Below is a small trained network, with its code and all its weights. Each question gives an input and a class and asks what happens when units are switched off, that is, made to give their printed mean instead of their output.

import numpy as np


def w(rows, s, z=0):
    codes = np.array(rows[::2]) - 128.0
    scale = np.full(codes.shape[1], s)
    scale[-1] = z or s
    return codes * scale


def norm(h):
    return h / np.sqrt((h * h).mean(-1, keepdims=True) + 1e-5)


def f(y):
    return y / 2 * (1 + np.tanh(0.7978845608 * (y + 0.044715 * y**3)))


def log_softmax(a):
    a = a - a.max(-1, keepdims=True)
    return a - np.log(np.exp(a).sum(-1, keepdims=True))


def net(x, mask):
    res = np.array(x, float).reshape(1, 4) / 4 @ E
    u = 0
    for l in range(3):
        y = f(norm(res) @ A[l][:, :-1].T + A[l][:, -1])
        res = res + np.where(mask[u : u + 8], y, B[l][:, -1]) @ B[l][:, :-1]
        u += 8
    return log_softmax(norm(res)[-1] @ U[:, :-1].T + U[:, -1])


A, B = {}, {}
E = w([
[135,121,234,159,139,82,119,234],'x0',
[115,127,137,121,129,141,130,132],'x1',
[142,143,208,15,149,69,69,70],'x2',
[181,228,116,118,255,158,169,119],'x3',
],0.0086)
A[0] = w([
[167,178,143,171,254,195,189,125,215],'L0N1',
[189,152,157,63,235,155,138,116,2],'L0N2',
[136,141,200,161,149,67,141,251,197],'L0N3',
[109,103,171,45,82,78,39,88,74],'L0N4',
[119,83,180,174,165,69,58,147,78],'L0N5',
[169,119,153,153,131,147,140,184,65],'L0N6',
[158,171,201,28,164,111,71,98,2],'L0N7',
[59,78,108,229,68,158,114,151,147],'L0N8',
],0.0084,0.0044)
B[0] = w([
[164,111,46,117,142,198,137,210,255],'L0N1',
[40,207,156,149,51,24,136,62,181],'L0N2',
[218,150,227,79,203,145,85,192,230],'L0N3',
[201,36,121,98,217,211,170,129,191],'L0N4',
[101,88,201,187,74,120,182,105,157],'L0N5',
[240,148,115,123,94,107,130,151,142],'L0N6',
[65,129,120,172,35,77,104,135,184],'L0N7',
[91,254,146,76,169,33,145,83,206],'L0N8',
],0.0076,0.0098)
A[1] = w([
[136,48,69,88,142,171,96,41,2],'L1N1',
[148,129,60,132,224,164,81,141,48],'L1N2',
[118,149,254,134,92,55,134,171,93],'L1N3',
[138,44,156,182,70,149,32,74,231],'L1N4',
[30,99,124,194,43,96,205,52,175],'L1N5',
[202,113,84,147,120,220,137,186,47],'L1N6',
[51,178,79,105,128,96,160,30,81],'L1N7',
[91,198,12,109,124,137,115,53,180],'L1N8',
],0.0076,0.0036)
B[1] = w([
[140,229,67,76,202,203,51,210,169],'L1N1',
[69,38,186,118,122,161,84,127,163],'L1N2',
[68,148,81,255,63,150,72,99,217],'L1N3',
[179,126,115,100,172,131,181,135,158],'L1N4',
[229,189,112,66,201,94,134,69,173],'L1N5',
[146,51,112,162,182,179,128,129,177],'L1N6',
[154,80,195,118,78,57,213,85,209],'L1N7',
[60,56,240,118,27,38,184,21,255],'L1N8',
],0.0074,0.0079)
A[2] = w([
[176,183,188,118,138,100,113,131,132],'L2N1',
[69,31,7,192,73,181,175,100,44],'L2N2',
[110,249,116,151,127,55,28,146,35],'L2N3',
[115,212,136,190,86,120,81,149,100],'L2N4',
[157,13,183,163,149,156,79,166,60],'L2N5',
[158,104,52,43,140,142,90,100,2],'L2N6',
[101,112,89,77,115,115,105,63,167],'L2N7',
[204,103,146,88,153,132,104,65,58],'L2N8',
],0.011,0.0047)
B[2] = w([
[64,82,17,105,95,144,107,89,240],'L2N1',
[36,200,191,224,75,155,2,132,216],'L2N2',
[19,113,142,243,77,241,61,145,246],'L2N3',
[89,129,93,148,160,240,131,124,228],'L2N4',
[105,162,69,53,104,33,200,35,253],'L2N5',
[173,157,113,199,147,215,99,162,169],'L2N6',
[195,89,88,101,172,114,149,233,245],'L2N7',
[98,197,144,249,137,100,97,164,186],'L2N8',
],0.0098,0.0055)
U = w([
[124,106,164,47,95,35,170,50,215],'0',
[32,146,160,181,88,217,78,139,5],'1',
[248,118,108,73,229,195,141,187,173],'2',
],0.014,0.0012)

Each question gives the input, the list of numbers given to net, and the class t.
The units are the neurons (one row each of A and B). Each row of codes is followed by its name. A weight is (code - 128) times the scale printed after its matrix; where a second scale follows, it is the last column's (A, B and U).
mask holds one flag per neuron, layer by layer. A switched-off neuron (its flag False) gives its mean, the last column of its row in B, instead of its output. The means were averaged over made-up inputs and are rounded, as every weight is.
A unit's drop is (log p(t) with every unit on - log p(t) with that unit switched off) / (log p(t) with every unit on - log p(t) with every unit switched off).
most important unit: the unit with the biggest drop
k most important neurons: the k neurons with the biggest drops, biggest first
k most important neurons of layer l: the k neurons of layer l with the biggest drops, biggest first
drop when u is switched off: that unit's drop, to one decimal
input [1,3,-7,7], class 2: 2 most important neurons of layer 1	[L1N3 L1N8]
input [2,8,4,-1], class 0: most important unit	L0N4
input [7,5,7,2], class 1: 2 most important neurons	[L1N3 L0N7]
input [0,-4,5,-4], class 2: 3 most important neurons	[L1N8 L1N1 L0N3]
input [4,7,-6,1], class 2: 3 most important neurons	[L0N2 L0N1 L0N7]
input [5,-6,1,0], class 0: 3 most important neurons	[L0N8 L0N2 L2N5]
input [3,-7,8,1], class 1: 3 most important neurons	[L1N3 L0N7 L1N8]
input [-6,-1,5,0], class 2: 2 most important neurons	[L0N4 L0N8]
input [1,8,2,-5], class 0: 2 most important neurons of layer 0	[L0N4 L0N1]
input [1,-3,6,6], class 1: drop when L2N3 is switched off	0.3
input [5,-2,2,7], class 1: drop when L2N3 is switched off	0.0
input [-5,6,3,-2], class 2: drop when L1N1 is switched off	0.1
input [-4,-8,-6,0], class 0: drop when L0N8 is switched off	1.1
input [-1,4,-6,0], class 0: most important unit	L0N8
